Facts:
zedruk λ 329; paski λ 60; vazer λ 883; doples λ 223; gegal λ 223
kluskulo λ 883; gomom λ 391; rubrazum λ 391; griples λ 391; gama λ 60
vupli λ 60; stidu λ 883; flupus λ 223; lezel λ 223; bipi λ 60
tagas λ 329; drazum λ 391; sode λ 329; lere λ 223; foplik λ 883
siklur λ 329; galam λ 223; mefluklum λ 329; trites λ 223; zese λ 883
leli λ 883; stavim λ 60; sopli λ 391; flaflate λ 60; todrer λ 883
beker λ 223; drimur λ 883; fizam λ 329; tresten λ 223; bribik λ 223
romo λ 60; gritraplis λ 329; godrer λ 883; sisane λ 60; kluflum λ 329
kezik λ 60; gebas λ 391; dega λ 883; potral λ 60; potron λ 60
bipli λ 223; maklis λ 223; steske λ 391; poplen λ 60; nustel λ 883
stogapil λ 223; bozak λ 329; popam λ 883; niflus λ 329; greklamum λ 883
tusul λ 60; laga λ 60; grustos λ 391; druklin λ 391; zute λ 391
lili λ 60; sugre λ 391; stogom λ 223; mepa λ 329; bruvek λ 223
tuskun λ 329; daflil λ 883; grivin λ 60; drotan λ 223; tekos λ 883
vebragre λ 883; stesa λ 329; sobok λ 329; drabik λ 223; pupu λ 60
kavo λ 883; pefak λ 391; drikadrer λ 223; riri λ 391; plelibi λ 223
pubruze λ 883; gibru λ 391; broklal λ 391; forar λ 60; klovem λ 391
gruzeme λ 60; tulo λ 883; zesuskar λ 223; pluzom λ 883; gibriklo λ 883
drifu λ 391; gogos λ 60; skomu λ 60; nagro λ 883; mumur λ 329
flusa λ 329; vibi λ 329; nevo λ 883; zisto λ 223; kabrikul λ 883
kigrol λ 391; bripok λ 223; toklo λ 883; pubro λ 223; gesam λ 883
driben λ 329; kestu λ 391; madrir λ 883; kloflik λ 223; plubrenos λ 223
bebe λ 60; trokoflom λ 60; trogovel λ 883; groma λ 391; grogrim λ 391
gobir λ 60; demu λ 883; stumel λ 883; keflute λ 329; dridapla λ 391
pibas λ 391; berutun λ 329; kigus λ 329; kabrak λ 60; ligri λ 60
skograla λ 60; drori λ 329; dizodun λ 391; lukle λ 329; klodra λ 60
zefol λ 60; zugul λ 60; pomil λ 329; dastum λ 883; zutil λ 60
ginenul λ 391; vibripla λ 223; brubo λ 883; stadruk λ 883; dirum λ 883
kevi λ 223; viklam λ 223; rodo λ 883; setru λ 391; siklo λ 60
skamiklom λ 223; zegas λ 883; keva λ 883; klavoni λ 883; sapok λ 329
zedruk δ bripok; zedruk δ kluskulo; doples δ grogrim; doples δ kluflum; gomom δ sopli
gomom δ sisane; gomom δ tuskun; rubrazum δ berutun; rubrazum δ potral; vupli δ gesam
vupli δ stavim; vupli δ todrer; vupli δ rodo; vupli δ siklur; flupus δ potron
flupus δ sugre; flupus δ bebe; drazum δ griples; drazum δ kezik; sode δ paski
sode δ foplik; lere δ bipi; lere δ sapok; trites δ dridapla; trites δ drabik
trites δ plubrenos; drimur δ druklin; drimur δ driben; tresten δ zute; tresten δ groma
tresten δ pefak; bribik δ broklal; bribik δ vibripla; romo δ setru; romo δ flaflate
romo δ greklamum; gritraplis δ lukle; godrer δ kigus; bipli δ viklam; maklis δ stumel
poplen δ klavoni; poplen δ flaflate; poplen δ stogom; poplen δ leli; popam δ mumur
popam δ kluflum; niflus δ plubrenos; niflus δ pubro; tusul δ pubruze; tusul δ lezel
laga δ stumel; laga δ zese; laga δ kigus; daflil δ berutun; daflil δ stadruk
drotan δ dridapla; drotan δ mefluklum; drotan δ pubruze; tekos δ klovem; sobok δ bripok
sobok δ klavoni; sobok δ greklamum; sobok δ groma; pupu δ lili; pupu δ steske
pupu δ stogapil; kavo δ grogrim; drikadrer δ kestu; plelibi δ sugre; plelibi δ keva
forar δ kigus; gruzeme δ stavim; tulo δ dridapla; drifu δ setru; drifu δ zese
drifu δ griples; gogos δ gibriklo; gogos δ tagas; nagro δ grogrim; nagro δ kabrikul
flusa δ mepa; flusa δ grivin; flusa δ kigus; vibi δ gibru; vibi δ pluzom
vibi δ sapok; vibi δ gibriklo; vibi δ zegas; vibi δ viklam; nevo δ lukle
nevo δ lili; nevo δ bebe; zisto δ gesam; zisto δ mumur; zisto δ bripok
zisto δ riri; kigrol δ beker; kigrol δ pefak; kigrol δ tuskun; toklo δ kestu
toklo δ vebragre; toklo δ bozak; madrir δ ligri; kloflik δ stumel; trokoflom δ grustos
trokoflom δ stogapil; gobir δ bripok; gobir δ berutun; demu δ dega; keflute δ skograla
keflute δ bebe; kabrak δ zutil; kabrak δ todrer; drori δ gebas; drori δ stidu
drori δ bozak; drori δ tuskun; dizodun δ klodra; dizodun δ stesa; dizodun δ grivin
zefol δ riri; zugul δ pibas; zugul δ zese; pomil δ nustel; pomil δ zesuskar
pomil δ stavim; pomil δ bruvek; pomil δ pubruze; brubo δ skomu; brubo δ gibriklo
dirum δ dastum; dirum δ bruvek; dirum δ gegal; kevi δ zute; kevi δ skomu
siklo δ trogovel; skamiklom δ keva; skamiklom δ todrer

Known rows:
gibru: [ 33  34  28  18  12 -18 -14 -11 -54  19  -8 -18 -23 -16  13  25  14  33
  -2  18 -19  28  -3  -6   6  20 -42 -14 -52]
godrer: [-27 -18  60   7   5  10 -13 -23  28  18  39  -6 -33 -36  -3   0  -6 -28
   7  11 -11 -25  -7  10  29 -16  23 -21 -45]
dirum: [ -9 -32  37  21   7   8 -24 -27  40  31  60  -8  -4 -14   7   9  17  -6
  29  -2  15   2 -15  22  36 -19   3 -40 -39]
dastum: [ -2 -33  13   9   3  13 -27 -24  15  34  46 -16 -15  -3  10  22   8 -28
  14 -19  -4  -7  -9  -2  39 -29   0 -34 -35]
stumel: [-19 -23  34   0   1  14 -19 -24   2  26  28 -16 -43 -22  -4  11 -12 -46
 -11  -9 -28 -28  -5  -8  30 -26  20 -15 -40]
kloflik: [ -9 -40  38  12   3   2 -19 -12   0 -18 -21  -7 -22 -67   4  15  13   3
  -1   6  34   6  47  27  -4   1  32  16 -25]
riri: [ 12  15  16  16 -17  -8 -20 -35 -63  -7   8  18 -16  15  41  10 -13  30
  -8  -3 -10  27   4  10  -9  -5 -25 -25 -28]
zefol: [-23   9  20  31  15 -25 -48  23   1  10  -1  21 -26  -2  62 -26  18  31
  31 -16  13 -24  20  23  14   2   9 -25  12]
gibriklo: [ 21  11  16  17   3   6 -34  -1   2  41  35 -59 -37  -6   1  41   3 -32
   7   6 -21 -18   7 -14  53 -12  -4 -31 -40]
gogos: [ -6  23  29  35  42 -37 -46  42   8  32 -11 -13 -26 -24  40 -14  43  35
  34   1   3 -26  16  11  28  21  -3 -14  -8]
broklal: [ 10  17  30   5   1  -6  -3 -20 -50   2  -5   9 -21  -3  12   8   5  22
   4  -8 -17  38 -12   2 -14   5 -30 -16 -39]
trites: [  3 -52  12  23   2  15 -24   9  14 -10  -5 -23  -9 -60   4  10  41  18
  12 -21  62  43  22  40  -6   0  10  -6 -18]
plubrenos: [ 16 -51 -13   7  -3  17 -25   7 -18  -9 -21 -29 -26 -41   6  28  30  -5
  -5 -35  46  35  24  16  -8  -8  11  -1 -12]
driben: [ 37  -9  21  15  28  12  -2   6 -18   2  -9  -4  14  -2  21 -15  24 -35
 -24  23 -11  10  -2   7  10   1  19 -29  25]
gomom: [ -1  25  48   2  17 -36   3 -15 -11  -8  16  16  -3   9  -6   6  10  47
  22   5 -16  63  -2  32 -17   2 -10  -7 -37]
kabrak: [-18  -9  30  23  32 -31 -44   2   8  24  -4  27   0  -3  61 -22  31  33
  53 -14  11 -33  27  11  14   5   5 -15   1]
vazer: [-13 -11  32  13  -5  17 -19  -9  19  24  44 -24 -24  -9   2  13  -4 -24
  21  -6  -7  -3  -7   3  34 -18  10 -36 -30]
trogovel: [-10 -12  24   9  -2  15 -20  -9  12  23  39 -26 -33  -4   0  18  -7 -32
  14 -12 -12  -5  -5  -4  34 -21   8 -33 -29]
madrir: [-13 -13  42  16  -2  16 -15  -8  29  24  48 -22 -20 -14   0   8  -4 -17
  26   0  -1   0  -4  12  36 -13  11 -37 -31]
skamiklom: [ 11 -45  33  18  -1   5 -27 -31   4  -9  -5  -5  20 -34  29  27  11  20
  40   6  50   9  67  23   2   4  19   5 -12]
foplik: [ -6 -13  25   7  -6  20 -18 -10  11  23  37 -25 -30  -4   1  16  -6 -31
  16 -13  -9  -6  -5  -4  35 -19  11 -36 -28]

Rows:
No name comes twice in this set of rows, the named rows included.
[-15  -9  18   4  18  -3 -30  19 -32  39 -38  -6 -15   5  37 -29  13   1
  57 -43 -15 -28  23 -26   7  11  -3  -7  21]  bebe
[-20  -2  47   4  13  -4  -6   1  53  10  55 -11 -17   7 -12  21   3 -13
  40   4 -10  19   2  22  30 -20  29 -34 -30]  toklo
[  7  12  36   9   1 -10  -4 -23 -42   4  -2  11 -12  -7  11   0   5  32
   6   0 -11  39 -10  10 -12   6 -27 -14 -41]  ginenul
[-20   3  16  17  31 -26 -34  30  -6  20 -15   9 -30 -11  39 -22  31  15
  34 -25  -4 -21   8   2   9   3   7 -14   5]  gama
[  2 -37  46  15  -9  21 -10 -14   5   0 -21 -24  22 -43   9   7   5  17
  52   0  48  22  63  19  -4  16  18  10  -1]  flupus
[ 10  26  14  -8   6 -32 -13 -20 -48   0   5  -3 -16  26  -1  15  -3  30
  -5 -11 -32  47   5  13  -9  -5 -16  -1 -32]  pefak
[  4 -24  22   3   9  -6 -14   3  12 -24 -12 -15 -11 -32   0  36  16   8
  26  -3  33  38  53  32 -12  -5  36   7 -11]  drikadrer
[  1  15  12  22  37 -33 -47  41 -15  30 -22 -14 -36 -14  44  -5  36  13
  28 -14  -8 -31  15  -8  25  10  -6 -14  -5]  bipi
[  7  29  15   4 -11 -24 -23 -26 -61   4   7  -6 -11  22   6  -3  -8  36
 -21  -8 -26  37   4  20  -4  -5 -24  -1 -30]  groma
[-10  14  63  10  13 -14   3 -28 -26  -5   1  33 -18 -35   9 -11   7  36
   8  17  -7  29 -13  20 -14  13 -18 -11 -52]  dizodun
[  1 -44   7   9   7  11 -29 -34  14  39  51 -15 -11  -2  18  23  12 -26
  15 -23   1  -8 -14   2  38 -31  -1 -34 -36]  nustel
[ 10 -24   4  -8   6 -14 -21   2  -6 -21 -13 -28 -15 -13  -2  42   8   3
   8 -14  17  32  64  28  -7 -12  40  15 -11]  beker
[ 42 -38   0  18  36  13  -6  -3 -13  10  -2  -3  25  -4  24 -18  47 -32
 -32   5   5  21 -26  11   8  -7   7 -30  20]  mefluklum

The same objects again, as new rows of numbers:
Known rows:
stumel: [  8  -4  -3  18  16   3 -11 -22  -3  -6   3   5  17   1  -2  -7  23  -4
  30   6  -9 -13  -3   4   9  -8  -5  -4  -1   4   2   3 -20  10]
maklis: [  8   0   3  -4  -8  -3  31  32   8   6 -25 -25  -9   7   1   0 -10   5
 -19  -6   7 -31 -10  -1  -5  19   2   3  -2  -4 -13  -1  -2 -20]
doples: [ -4   1  -1  -2 -27  -3  22  24   8   3 -26 -15 -24   3   4  -5   1   3
 -16   1   2 -24 -13   5  -4  14   2  12  -4  -3 -12   1  -8 -14]
grogrim: [ -5  12  27 -18 -15   4  13 -31  -1   7  -1  -6  27 -12  -8   4 -18  -4
   5  -8  -3 -14  10   0  -4  -3   2 -13  -1  11   3  -6  30  -7]
poplen: [ 13  -6  -9   5  40  -8  -5  22  -3   5  26  -5 -19  -2   8  18 -23  12
 -26  -3  10   9  -2   2  -7  -1   1  10  -6  -7   0  -1  28  -4]
zefol: [ 18  -6  -7   4  47  -9  -2  25  -2   6  26  -9 -13   0   7  20 -29  12
 -27  -6  12   6  -1   0  -7   1   2   7  -5  -6   0  -2  29  -6]
druklin: [-13   1  13  -4 -85  11   6 -21  -8  10  11  -6  25 -18 -31  30   9 -10
   0 -20  -2  17   9  10 -13  13  -5   2 -12   1   5   6  32  64]
popam: [ 21  -1   1   8  41  -5  -5  -3  -7   2   6  -7  17   5   0   3   1   5
  26  -9   2 -23 -10  -8  12   3  -6  -9 -10   3  -7   2 -25  -6]
kezik: [  6  -9 -11  14  24   0  -5   7   2  -1  23   2 -11  -4   3  11  -7   2
 -22   9   1  15   7  10 -11 -10   3   9   5  -5   9  -1  34  10]
vupli: [  0  -4 -13   7  20  -8 -16  15  -3   2  25   5 -35  -6  10  11 -12  11
 -23   3   5  15  -5   9  -7  -6   0  21  -9  -5   1   1  21   4]
sobok: [  0   3  -4 -24   5 -11  -5  34  -5  -7  -2   6  -3   8   3   2 -15  -3
  -3 -13  10  36  -1 -21   8  17  -1  -5   2  -5   0   2 -32 -12]
dirum: [ 12   0  -2  11  28  -5 -12  -8  -7   0   6   1   7   2   2  -1   9   4
  28  -4  -2 -18 -12  -3  12  -1  -7  -2 -11   3  -5   3 -28  -1]
gegal: [  5  -4   2   4 -16   7  37  16  12   1 -29 -20   6   7  -3  -5   5  -6
 -15   5  -1 -27   2   6  -9  11   5  -3  12  -3  -3  -2   7  -9]
zegas: [ 14  -4  -2  17  27   4  -4 -20  -3  -4   3   1  27   4  -3  -4  18  -5
  29   3  -7 -16   0   1   9  -6  -4 -11   2   4   3   1 -17   6]
ginenul: [-15  15  24 -19 -30   1   1 -31  -4   7   0   1   6 -15  -4   1 -13   1
   5  -6  -4  -8   3   2  -2  -6   0  -2  -8  11   0  -4  20  -5]
fizam: [ -5   1  -5 -20  -5  -5  -6  25  -3  -9  -4  10   2   7   1  -2  -6  -7
  -1  -7   6  40   4 -18   6  12   0  -7   8  -5   4   2 -28  -4]
beker: [ -6  -3  -1   6 -31   6  29  11  12  -1 -29 -12  -7   3  -1 -10  14  -7
 -13  10  -4 -21   0  10  -8   7   5   5  10  -3  -3   0   2  -5]
bipli: [ -6   2  -1  -1 -28  -2  22  23   7   3 -26 -13 -25   2   4  -7   4   2
 -16   2   1 -24 -12   6  -4  12   2  13  -3  -3 -11   1  -8 -14]
skograla: [  9  -9 -10  13  30   0  -3   8   2   0  23  -1  -7  -2   3  12 -10   2
 -23   7   2  13   8   9 -11  -8   4   6   6  -5   9  -2  36   7]
drikadrer: [ -8   2  -2  -1 -31  -3  21  21   8   3 -25 -11 -27   2   4  -8   5   2
 -14   3   1 -22 -12   7  -5  11   2  14  -4  -3 -11   2  -9 -13]
gogos: [  2  -4 -13   7  24  -8 -13  16  -3   3  26   3 -32  -5  10  12 -15  11
 -24   3   6  15  -4   7  -7  -6   1  19  -8  -6   1   0  22   1]

Rows:
No name comes twice in this set of rows, the named rows included.
[  4 -11 -17  24 -45   1 -20   1 -14   3  18   1   3  -4 -22  25  35  -1
  22 -16  -1  12 -15   7   5  15 -14  13 -24  -7  -5  15 -28  71]  drimur
[ 17  -3  -1  13  33   1  -6 -11  -5   0   4  -3  22   6  -2  -1   9   2
  27  -3  -1 -19  -5  -5  10  -2  -5 -11  -4   2  -2   1 -20   3]  vazer
[ -3  -1  -1   2 -26   3  26  18  11   2 -27 -15 -12   5   0  -7   6   0
 -15   4   0 -24  -5   5  -6  11   3   6   4  -3  -8   0  -2  -9]  galam
[  0 -13 -14  -4 -56   4   0  37  -7  -6   8   1  24   5 -27  29  13 -17
  -7 -23   8  63  11 -11  -6  31  -4  -6   5 -15   9  11 -16  62]  driben
[  8  -5  -7   5  58  -6  -4   1   4 -10  15  14 -14 -13  16  -5 -12  10
 -22  22  -7  11   3   8 -13 -13   4  12  16   4  11 -10  33 -39]  ligri

Now the same objects, written a new way:
Known rows:
riri: [ -7  -9  -5   0  -4  18  13  15 -19 -27  19  -5  24   6  -6   3 -21   1
   0  -1   9 -24 -17   8  -7   2  15 -20  26   3  17  -8  25 -18]
zedruk: [ 32   6  12  -8 -10  32  26  18   9 -18 -24  14 -11   3  -5  -7  22 -17
   7  36  -5  17   0   2  -3   2   6  17 -13 -24  -1  18  25  -7]
vazer: [  3   4  -4   7   9 -21  -5  -6  45  20   0 -18  -1  -1 -15   7  -2  13
  -2  -8   7   4   4   2  32   5   1  25   0  -1  -7 -21  -3   4]
doples: [ 14 -20 -12 -11  -4   8  -9 -29  -9  -5 -13 -17 -13   6  36  26   9  -5
 -11  20   0   9  28  18 -11 -11  15 -35   5  11 -10  -1 -12 -19]
ligri: [-31  -6  11  -1   8  -6 -23   6 -13   6  -1  12  -2   1   0 -12   6  19
 -10 -20  -7  -9   3 -10 -16   3  -8  -3   1  -5   2  29  -6   8]
klavoni: [-10   3 -13   2   5 -12   4   6  27  25   8  -7 -11   0 -20  -5   1   3
  -4  -5  27  10   3  -1  37  17   2  40   4 -24  -7 -16  11  11]
potron: [-36  -7   8  -2   9 -19 -26  16  -9   2   6  13   0  -4  -9 -12  10  16
  -8  -8 -11  -3  -2  -4 -16  13 -22  -7   3  -4   9  34 -12   8]
tuskun: [ 22   5   8   3  -9  25  20  21 -23   0 -36  -1 -13   4 -30 -39  12 -19
   5  19 -20  29 -18 -17  -8   3  14   8   8  -4   1  -8   8   6]
griples: [-10  -5 -10  -2  -2  24  22   0 -32  -6  22   2  32  -5  -1   4 -27  -8
  18 -10   6 -27 -26   2 -14   5   7  -8  15  -4  21  -8  18  13]
drimur: [  9   6  -3   7   8 -22  -4  -4  54  18   0 -16   4   3 -10  14  -1  14
   2   2   6  -2  11   7  27   1   2  25  -8  -1  -8 -19  -1  -1]
druklin: [ -6  -8  -7   3  -2  20  13   7 -21 -15  20 -10  27   2  -5   2 -26  -5
  11  -5  -5 -28 -18   4 -13  -6  12 -19  17  13  24  -9  15  -4]
godrer: [ 10  11  -2   4  14 -18   9 -14  50  29  -9 -10   9  -8  -7  20  -6  19
   4  -9   6   4  -7   0  21  11   3  24 -10  -8 -11 -21  -9  13]
mumur: [ 21   4  11  -8 -11  31  25  22   7 -20 -35   1 -24  -3 -15 -13  13  -6
  -9  18  -8  32 -15  -8   5   5  15  -3  10 -18   5  14  18 -15]
beker: [  2 -12 -17  -4  -7  -3  -5 -19 -54  11  -2  -8 -12   5  20  -5   5 -21
  -6  11   4  14  11   4 -12  -4   7 -21  12  18 -16 -17 -18   2]
laga: [-18   5  17  -4  14  -1  -7  -6  -2  16  -6  29  20  -4  20   8  11  23
   6 -14  -3 -17   1  -5 -33  11 -17   4 -26 -15  -8  28 -11  22]
kevi: [ 12  -4 -12  -6  -9   3  -5 -15 -36   0   8  -7 -16   7  30  14   7 -27
   1  14  10  -1  22  17 -13  -6  -2  -8 -11  13 -21  -4 -18  -2]
rubrazum: [  7 -10  -8   1  -3  21  15  12  -9 -21  23  -1  37  13   8  14 -15  -5
  16  13   4 -39   0  17 -19  -5   9 -12   6   3  14  -4  26 -11]
gama: [-25  -3  14   2   8  -5 -23   7  -8   6   0  17   0   2   5  -9   9  19
  -6 -12  -7 -11   6 -10 -18   2 -15  -1  -7  -4   0  27  -5   8]
kavo: [ 10  -3  -4   5  12 -10  -8  -5  62  15 -12 -28  -2   5 -13  19   0  25
  -9  -2   4   0  15   7  28   1  13  16   4   0  -6 -18   0 -12]
trokoflom: [-25 -11   9  -1  11  -7 -25   7   1   6   4  15   8   3   3  -5  14  15
   4   1 -13 -15  16   2 -25   3 -18   0 -12  -3   5  37  -6   8]
sisane: [-29  -6  12   7  10  -9 -24  13 -30  12  -4  12   4   8  -7 -26  10  17
  -8 -15  -9  -8   2 -13 -26   6  -8  -3   4   3  -5  12  -5  11]

Rows:
No name comes twice in this set of rows, the named rows included.
[ 21  21  13  -1 -13  35  19  23  -4 -18 -26 -20 -38  -6 -21 -16   2 -23
   1  -4 -15  18 -18  -6   2  -2  10  20 -11   1   4  17   1   0]  sapok
[-22  -7  13  -3   6   1 -19  17  -2  -1   6  26   5  12  13   0  21  21
  -9  -1   8 -18  21   3 -22   6 -12   7 -14 -20  -8  34  10   2]  gobir
[-15  10  28   5   4 -31 -23  20   4 -20   8  44  14   6  15   4  17  25
  -8   2   5 -15  15  -2 -14   2 -25 -13 -17  -6 -12  24   0 -13]  vupli
[  1  15   5   8   4 -38  -3  10  48   1   4  -1  -2  -3 -20   7  -2  21
 -14  -6  18  14  -4  -4  46   8  -2   7   8  -4 -12 -27  -1 -17]  rodo
[ 36  15  14  -8  -4  30  35   0  16  -3 -40   9   2  -9  -1   2   9  -8
  17  22 -23  20 -19  -4 -16   3   5   7 -21 -16   1  12   2   9]  flusa
[  8   3  -6   5   9 -16  -3  -3  54  14   1 -14  -1   5  -9  14   5  14
   0   8  14  -3  15   9  32   5   6  30  -4 -12 -11 -11   9  -6]  daflil
[ -3  15   4   8   5 -41  -4  10  43   1   2  -6  -4  -7 -24   4  -5  20
 -12  -9  18  18 -11  -7  47  15  -5   3  14  -3  -8 -22  -2 -11]  todrer
[ 24  -4   8  -9  -9  40  20  15  11 -17 -41 -10 -26  -3 -17 -13  10  -3
  -8  17 -15  33 -12  -8   2   0  21  -4  12 -13   8  13  16 -14]  kluflum
[  2   1 -12  -8 -11  10  -9 -18 -39  -3   2 -32 -36  -2  23   9  -4 -25
 -12 -14   9   8   7   8  -5  -4   7 -15  -1  24 -10  -1 -29  -4]  viklam
[ 10  21   2  13   7 -18  -6   9  41  13   6 -29  -8   8 -14  15  -1   4
   4 -11  13 -13  11  13  29   2   1  46 -19   6 -16 -17  -6   2]  brubo
[  8   3  -3   9   4 -23  -9 -20  51  16   9   0   3  -1  -1   2  -5  11
  -1  -9   5   3  16  -8  38 -15  -2  25  -9   1   0 -21   7  -4]  tulo
[ -4  -3  -7  -1   0  22  22  -2 -24  -8  19   0  36  -5   0   6 -28  -3
  17  -9   1 -28 -26   5 -18   1   6 -12  13   2  18  -7  13   8]  pibas
[ -7 -11  -8   6  -9  15   7 -10 -22 -20  31   4  22  -1   3 -10 -33  -9
   7 -20  -5 -25 -14 -10  -1 -27   7 -23  16  16  32 -13  25  -9]  dridapla
[-32   6  13   4   3   1 -24  18 -30   3   6   0 -14   5  -5 -19   6   8
 -12 -28   1 -14   2  -6 -16   7 -11  12  -7  -2  -5  28 -10  13]  skomu
[ 16  -8  -9  -4 -13 -11 -10 -46 -19  -7  11  19  -5  -1  48  10   3 -20
  -2  10   4   6  26   1  -4 -31  -7 -25 -11  18  -5  -5  -7 -12]  drotan

